Here is a tiny trained network, its code and every weight. The questions are about switching its units off for an input and a class, where a switched-off unit gives its printed mean instead of its output.

import numpy as np


def w(rows, s, z=0):
    codes = np.array(rows[::2]) - 128.0
    scale = np.full(codes.shape[1], s)
    scale[-1] = z or s
    return codes * scale


def norm(h):
    return h / np.sqrt((h * h).mean(-1, keepdims=True) + 1e-5)


def f(y):
    return np.maximum(y, 0)


def log_softmax(a):
    a = a - a.max(-1, keepdims=True)
    return a - np.log(np.exp(a).sum(-1, keepdims=True))


def net(x, mask):
    res = np.array(x, float).reshape(1, 5) / 4 @ E
    u = 0
    for l in range(3):
        y = f(norm(res) @ A[l][:, :-1].T + A[l][:, -1])
        res = res + np.where(mask[u : u + 12], y, B[l][:, -1]) @ B[l][:, :-1]
        u += 12
    return log_softmax(norm(res)[-1] @ U[:, :-1].T + U[:, -1])


A, B = {}, {}
E = w([
[119,63,148,254,223,95,109,140,144,70],'x0',
[248,67,60,121,101,103,95,94,253,171],'x1',
[162,194,114,219,97,17,194,137,136,227],'x2',
[126,131,134,124,134,127,127,133,133,130],'x3',
[126,129,125,126,129,126,127,126,122,131],'x4',
],0.0062)
A[0] = w([
[204,87,73,117,117,150,52,54,255,134,86],'L0N0',
[205,88,30,105,71,137,80,83,245,172,78],'L0N1',
[114,191,122,39,15,194,119,81,130,189,214],'L0N2',
[239,74,76,115,142,96,65,97,234,133,74],'L0N3',
[181,209,134,183,129,7,220,119,105,212,150],'L0N4',
[125,126,202,148,79,143,135,173,89,92,72],'L0N5',
[195,81,114,112,99,138,112,132,192,151,1],'L0N6',
[167,134,106,113,177,96,175,114,125,161,75],'L0N7',
[96,89,189,118,137,222,65,161,110,99,79],'L0N8',
[92,205,93,63,40,135,129,121,121,222,149],'L0N9',
[127,185,150,62,83,87,165,187,127,115,93],'L0N10',
[244,94,72,123,145,109,102,87,210,170,58],'L0N11',
],0.0062,0.0053)
B[0] = w([
[157,81,205,122,164,171,206,221,73,79,212],'L0N0',
[252,127,149,151,110,91,103,87,170,100,218],'L0N1',
[154,188,87,98,162,8,136,213,154,28,244],'L0N2',
[60,155,43,106,149,166,184,159,103,181,210],'L0N3',
[116,124,196,124,2,159,82,213,124,127,254],'L0N4',
[167,146,91,134,139,179,146,151,194,184,151],'L0N5',
[110,150,206,152,156,135,177,30,92,50,155],'L0N6',
[104,171,163,125,116,164,107,108,176,126,142],'L0N7',
[66,127,121,143,65,103,104,33,179,103,191],'L0N8',
[152,107,151,117,50,218,179,54,83,146,217],'L0N9',
[96,152,96,154,145,178,127,104,116,184,163],'L0N10',
[2,155,28,164,85,148,65,100,192,162,199],'L0N11',
],0.0063,0.0087)
A[1] = w([
[95,44,113,128,249,218,153,55,68,171,60],'L1N0',
[60,83,142,247,181,140,90,178,117,119,140],'L1N1',
[82,147,141,195,135,89,86,164,160,217,29],'L1N2',
[193,169,135,161,99,26,98,72,187,177,1],'L1N3',
[68,7,157,251,169,170,62,76,187,167,174],'L1N4',
[119,195,57,106,238,72,191,46,106,59,89],'L1N5',
[125,56,111,140,244,89,66,223,154,57,163],'L1N6',
[133,151,157,142,57,186,78,116,142,240,88],'L1N7',
[213,155,255,150,140,71,135,175,50,131,25],'L1N8',
[191,89,57,171,84,72,136,130,255,186,88],'L1N9',
[137,151,111,216,62,31,121,151,160,173,89],'L1N10',
[200,13,109,32,196,183,146,143,109,81,139],'L1N11',
],0.0065,0.0046)
B[1] = w([
[223,78,137,203,135,203,209,89,27,254,165],'L1N0',
[159,122,152,118,90,119,88,188,231,104,243],'L1N1',
[88,48,47,175,199,84,100,185,165,149,163],'L1N2',
[200,107,95,101,141,212,102,58,123,169,142],'L1N3',
[75,47,152,136,192,228,88,189,35,201,253],'L1N4',
[80,73,99,30,247,65,45,71,165,92,169],'L1N5',
[170,243,148,73,81,68,172,93,157,115,221],'L1N6',
[162,159,93,127,224,138,185,88,91,66,190],'L1N7',
[48,135,166,161,109,3,129,148,161,34,164],'L1N8',
[113,168,123,67,93,227,81,155,168,189,203],'L1N9',
[61,92,95,105,98,173,71,130,144,125,214],'L1N10',
[182,114,113,195,144,86,220,230,140,173,194],'L1N11',
],0.0079,0.0068)
A[2] = w([
[97,151,158,56,207,161,103,112,92,134,112],'L2N0',
[189,92,41,140,151,167,157,112,79,195,73],'L2N1',
[69,172,46,77,170,77,94,1,101,105,1],'L2N2',
[125,90,78,87,217,78,184,146,105,114,121],'L2N3',
[153,182,150,155,86,145,211,116,95,206,110],'L2N4',
[95,69,208,220,144,55,91,124,146,86,59],'L2N5',
[66,183,117,68,89,69,201,91,44,78,45],'L2N6',
[85,171,137,153,50,109,25,74,114,172,84],'L2N7',
[141,178,98,78,126,162,128,153,220,141,162],'L2N8',
[251,79,94,112,208,78,143,123,158,148,103],'L2N9',
[163,100,70,112,156,137,131,75,192,182,160],'L2N10',
[126,59,180,115,195,172,33,78,41,169,25],'L2N11',
],0.0092,0.0064)
B[2] = w([
[152,114,96,85,144,113,97,44,144,127,189],'L2N0',
[78,137,186,162,162,116,137,197,56,177,157],'L2N1',
[21,214,68,4,175,59,90,128,181,207,165],'L2N2',
[135,172,102,109,89,159,65,88,140,173,171],'L2N3',
[145,131,165,150,144,202,151,78,86,115,188],'L2N4',
[207,102,146,126,86,53,98,101,93,76,180],'L2N5',
[37,151,158,180,155,166,141,159,133,175,218],'L2N6',
[154,113,115,101,207,97,170,115,128,137,163],'L2N7',
[141,112,126,116,140,62,105,71,137,95,254],'L2N8',
[147,49,100,185,200,80,201,194,165,102,172],'L2N9',
[141,133,169,151,124,100,159,133,66,88,172],'L2N10',
[159,131,147,106,152,141,110,39,98,87,186],'L2N11',
],0.012,0.008)
U = w([
[29,225,70,35,196,69,87,88,182,170,103],'0',
[52,212,220,207,61,207,220,149,52,113,64],'1',
[157,47,189,101,207,153,51,38,54,68,253],'2',
[116,73,215,209,37,40,56,223,96,40,18],'3',
[210,94,32,105,200,39,227,159,216,52,134],'4',
[236,204,57,62,7,199,144,52,187,113,80],'5',
[204,45,160,210,219,196,219,200,45,215,74],'6',
[81,47,51,158,123,206,51,217,205,215,254],'7',
],0.015,0.0032)

Each question gives the input, the list of numbers given to net, and the class t.
The units are the neurons (one row each of A and B). Each row of codes is followed by its name. A weight is (code - 128) times the scale printed after its matrix; where a second scale follows, it is the last column's (A, B and U).
mask holds one flag per neuron, layer by layer. A switched-off neuron (its flag False) gives its mean, the last column of its row in B, instead of its output. The means were averaged over made-up inputs and are rounded, as every weight is.
A unit's drop is (log p(t) with every unit on - log p(t) with that unit switched off) / (log p(t) with every unit on - log p(t) with every unit switched off).
unit that matters most: the unit with the biggest drop
top k neurons: the k neurons with the biggest drops, biggest first
top k neurons in layer l: the k neurons of layer l with the biggest drops, biggest first
drop of u: that unit's drop, to one decimal
input [-3,7,-2,-3,6], class 4: unit that matters most -> L0N0
input [3,1,-5,5,5], class 6: top 4 neurons -> L0N2; L0N4; L1N11; L0N11
input [1,-3,7,-1,-3], class 3: top 2 neurons -> L0N3; L1N8
input [0,-7,-8,-2,-6], class 0: top 2 neurons -> L0N9; L1N4
input [0,5,-4,6,7], class 4: top 3 neurons -> L0N0; L0N9; L0N1
input [0,-3,-8,3,-8], class 0: top 4 neurons in layer 0 -> L0N9; L0N8; L0N4; L0N0
input [4,1,-2,-1,6], class 6: top 2 neurons -> L0N2; L0N4
input [2,1,0,8,1], class 6: top 3 neurons -> L0N2; L0N4; L1N0
input [-8,5,-1,4,3], class 4: top 2 neurons in layer 0 -> L0N2; L0N4
input [-5,8,0,-4,8], class 4: top 4 neurons -> L0N4; L0N0; L0N2; L0N1
input [5,4,-3,0,-1], class 6: top 2 neurons -> L0N2; L0N0
input [4,8,-1,-3,2], class 6: top 3 neurons -> L0N2; L0N0; L0N4
input [2,8,6,7,3], class 7: top 2 neurons -> L0N11; L1N9
input [0,2,2,-8,-4], class 5: unit that matters most -> L0N11
input [-7,0,-6,0,-8], class 0: top 2 neurons -> L0N2; L1N1
input [2,7,4,1,-2], class 7: top 2 neurons -> L0N11; L0N2
input [6,1,-5,-8,-7], class 6: top 3 neurons -> L0N2; L0N4; L1N11
input [-8,0,6,1,-3], class 1: top 2 neurons in layer 0 -> L0N9; L0N11
input [4,4,-4,3,5], class 6: top 2 neurons in layer 0 -> L0N2; L0N0
input [2,4,8,-2,5], class 7: unit that matters most -> L1N10
input [-7,-1,6,3,1], class 1: drop of L0N9 -> 0.1
input [-2,-8,-2,-2,-1], class 0: drop of L0N4 -> 1.5
input [-1,7,-4,7,7], class 4: drop of L0N0 -> 0.7
input [-1,4,-8,0,-8], class 4: drop of L1N4 -> 0.0
